Here is a tiny trained network, its code and every weight. The questions are about switching its units off for an input and a class, where a switched-off unit gives its printed mean instead of its output.

import numpy as np


def w(rows, s, z=0):
    codes = np.array(rows[::2]) - 128.0
    scale = np.full(codes.shape[1], s)
    scale[-1] = z or s
    return codes * scale


def f(y):
    return y / 2 * (1 + np.tanh(0.7978845608 * (y + 0.044715 * y**3)))


def log_softmax(a):
    a = a - a.max(-1, keepdims=True)
    return a - np.log(np.exp(a).sum(-1, keepdims=True))


def net(x, mask):
    res = np.array(x, float).reshape(1, 3) / 4 @ E
    y = f(res @ A[0][:, :-1].T + A[0][:, -1])
    res = res + np.where(mask, y, B[0][:, -1]) @ B[0][:, :-1]
    return log_softmax(res[-1] @ U[:, :-1].T + U[:, -1])


A, B = {}, {}
E = w([
[26,230,110,37,82],'x0',
[115,17,77,5,147],'x1',
[30,125,2,195,252],'x2',
],0.0045)
A[0] = w([
[115,137,82,143,158,109],'N0',
[108,41,113,58,130,16],'N1',
[80,130,51,175,180,158],'N2',
[88,126,103,155,174,142],'N3',
[102,153,130,109,117,75],'N4',
[111,112,137,131,127,158],'N5',
[125,36,98,32,141,2],'N6',
[218,35,127,209,154,100],'N7',
[130,100,119,85,141,9],'N8',
[102,186,117,82,111,82],'N9',
[116,128,138,134,128,192],'N10',
[133,176,153,165,140,64],'N11',
[134,110,141,136,144,100],'N12',
[65,140,58,184,201,160],'N13',
[194,145,166,87,80,142],'N14',
[202,48,125,198,147,115],'N15',
[54,244,100,44,91,74],'N16',
[137,239,163,254,103,38],'N17',
[220,148,204,73,34,119],'N18',
],0.0096,0.00096)
B[0] = w([
[137,102,142,146,122,149],'N0',
[179,148,69,91,132,178],'N1',
[176,81,178,168,115,205],'N2',
[136,93,135,156,114,162],'N3',
[114,144,136,129,125,137],'N4',
[136,130,129,127,123,131],'N5',
[177,137,45,61,126,199],'N6',
[27,212,170,121,124,223],'N7',
[147,138,108,109,120,135],'N8',
[93,158,148,136,123,163],'N9',
[137,135,128,131,122,134],'N10',
[136,121,97,98,136,144],'N11',
[123,143,125,131,126,129],'N12',
[169,61,168,180,125,222],'N13',
[149,76,150,169,136,191],'N14',
[50,196,158,125,119,203],'N15',
[25,214,178,136,136,242],'N16',
[191,124,10,5,131,228],'N17',
[165,43,156,212,138,255],'N18',
],0.021,0.0054)
U = w([
[186,38,175,211,137,81],'0',
[36,241,169,124,137,45],'1',
[204,140,1,32,141,254],'2',
],0.0088,0.00034)

Each question gives the input, the list of numbers given to net, and the class t.
The units are the neurons (one row each of A and B). Each row of codes is followed by its name. A weight is (code - 128) times the scale printed after its matrix; where a second scale follows, it is the last column's (A, B and U).
mask holds one flag per neuron, in row order. A switched-off neuron (its flag False) gives its mean, the last column of its row in B, instead of its output. The means were averaged over made-up inputs and are rounded, as every weight is.
A unit's drop is (log p(t) with every unit on - log p(t) with that unit switched off) / (log p(t) with every unit on - log p(t) with every unit switched off).
The circuit of an input: a set's keep is (log p(t) with only the set's units on - log p(t) with every unit switched off) / (log p(t) with every unit on - log p(t) with every unit switched off). Starting from the 12 units with the biggest drops (on a tie, the unit counted first), units are removed one at a time, each time the one whose removal leaves the highest keep (on an exact tie, the one counted first), for as long as the keep stays at least 0.8.
units of the circuit, in order: the units of the circuit, biggest drop first
unit that matters most: the unit with the biggest drop
top k neurons: the k neurons with the biggest drops, biggest first
drop of u: that unit's drop, to one decimal
input [-5,-6,0], class 2: units of the circuit, in order -> [N17]
input [-2,-3,1], class 2: units of the circuit, in order -> [N16; N18]
input [7,-1,8], class 0: top 2 neurons -> [N13; N2]
input [3,6,7], class 0: top 2 neurons -> [N13; N2]
input [4,-5,-4], class 2: top 3 neurons -> [N17; N7; N13]
input [-3,7,5], class 2: top 2 neurons -> [N6; N18]
input [-6,-3,4], class 1: top 3 neurons -> [N7; N15; N18]
input [-1,-7,5], class 2: top 2 neurons -> [N17; N18]
input [-6,-5,-5], class 1: top 4 neurons -> [N7; N15; N13; N2]
input [5,-3,6], class 0: top 3 neurons -> [N13; N2; N7]
input [-6,-6,2], class 1: top 2 neurons -> [N7; N15]
input [-2,-6,4], class 2: top 2 neurons -> [N17; N18]
input [2,-4,-2], class 2: top 2 neurons -> [N17; N7]
input [-4,8,4], class 2: unit that matters most -> N6
input [5,-3,-6], class 0: top 2 neurons -> [N18; N7]
input [-7,5,-3], class 1: drop of N7 -> 0.3
input [-2,-3,2], class 2: drop of N16 -> 1.3
input [-8,-2,4], class 1: drop of N7 -> 0.2
input [-8,1,2], class 1: drop of N7 -> 0.0
input [5,-6,8], class 0: unit that matters most -> N13
